Here is a tiny trained network, its code and every weight. The questions are about switching its units off for an input and a class, where a switched-off unit gives its printed mean instead of its output.

import numpy as np


def w(rows, s, z=0):
    codes = np.array(rows[::2]) - 128.0
    scale = np.full(codes.shape[1], s)
    scale[-1] = z or s
    return codes * scale


def f(y):
    return y / 2 * (1 + np.tanh(0.7978845608 * (y + 0.044715 * y**3)))


def log_softmax(a):
    a = a - a.max(-1, keepdims=True)
    return a - np.log(np.exp(a).sum(-1, keepdims=True))


def net(x, mask):
    res = np.array(x, float).reshape(1, 2) / 4 @ E
    y = f(res @ A[0][:, :-1].T + A[0][:, -1])
    res = res + np.where(mask, y, B[0][:, -1]) @ B[0][:, :-1]
    return log_softmax(res[-1] @ U[:, :-1].T + U[:, -1])


A, B = {}, {}
E = w([
[222,61,108,163],'x0',
[160,159,5,87],'x1',
],0.011)
A[0] = w([
[119,228,137,156,252],'N1',
[226,89,131,150,116],'N2',
[160,192,90,47,134],'N3',
[75,254,157,94,68],'N4',
[76,164,137,94,154],'N5',
[244,84,145,165,68],'N6',
[90,164,134,98,80],'N7',
[122,96,210,172,113],'N8',
[87,115,206,121,116],'N9',
[163,176,109,95,83],'N10',
[97,185,157,72,82],'N11',
[93,128,104,164,104],'N12',
[134,214,62,102,92],'N13',
[88,115,212,139,98],'N14',
[130,135,49,120,116],'N15',
],0.014,0.013)
B[0] = w([
[220,12,110,136,253],'N1',
[175,101,33,34,182],'N2',
[189,157,137,170,199],'N3',
[168,129,38,25,196],'N4',
[155,69,70,81,194],'N5',
[137,163,50,27,177],'N6',
[54,241,150,20,146],'N7',
[175,187,118,177,185],'N8',
[181,188,96,149,182],'N9',
[113,246,179,118,140],'N10',
[36,218,92,20,161],'N11',
[97,151,142,98,123],'N12',
[166,214,135,171,188],'N13',
[193,218,149,166,181],'N14',
[160,193,199,201,179],'N15',
],0.012,0.014)
U = w([
[146,130,85,19,106],'0',
[160,222,120,196,132],'1',
[158,6,111,155,247],'2',
[115,117,173,111,99],'3',
[102,120,139,141,101],'4',
[77,132,128,131,104],'5',
[91,130,121,159,103],'6',
[110,108,148,160,106],'7',
],0.019,0.015)

Each question gives the input, the list of numbers given to net, and the class t.
The units are the neurons (one row each of A and B). Each row of codes is followed by its name. A weight is (code - 128) times the scale printed after its matrix; where a second scale follows, it is the last column's (A, B and U).
mask holds one flag per neuron, in row order. A switched-off neuron (its flag False) gives its mean, the last column of its row in B, instead of its output. The means were averaged over made-up inputs and are rounded, as every weight is.
A unit's drop is (log p(t) with every unit on - log p(t) with that unit switched off) / (log p(t) with every unit on - log p(t) with every unit switched off).
The circuit of an input: a set's keep is (log p(t) with only the set's units on - log p(t) with every unit switched off) / (log p(t) with every unit on - log p(t) with every unit switched off). Starting from the 12 units with the biggest drops (on a tie, the unit counted first), units are removed one at a time, each time the one whose removal leaves the highest keep (on an exact tie, the one counted first), for as long as the keep stays at least 0.8.
units of the circuit, in order: the units of the circuit, biggest drop first
unit that matters most: the unit with the biggest drop
k most important neurons: the k neurons with the biggest drops, biggest first
drop of u: that unit's drop, to one decimal
input [7,-3], class 0: unit that matters most => N6
input [-3,-3], class 2: units of the circuit, in order => (N6; N13; N1)
input [-8,-8], class 0: 3 most important neurons => (N4; N5; N11)
input [5,6], class 1: 3 most important neurons => (N15; N4; N5)
input [0,-4], class 1: 2 most important neurons => (N14; N8)
input [7,-8], class 1: 2 most important neurons => (N8; N14)
input [-5,6], class 1: 3 most important neurons => (N13; N15; N3)
input [6,-6], class 0: 4 most important neurons => (N2; N6; N15; N13)
input [-3,4], class 1: 2 most important neurons => (N13; N2)
input [8,-6], class 0: 2 most important neurons => (N2; N6)
input [0,-3], class 2: 2 most important neurons => (N13; N15)
input [2,4], class 1: 3 most important neurons => (N1; N5; N15)
input [3,0], class 2: drop of N4 => 0.3
input [6,-4], class 0: drop of N6 => 0.2
input [-3,3], class 2: drop of N1 => 0.1
input [6,-5], class 0: unit that matters most => N2
input [4,6], class 1: drop of N15 => 0.1
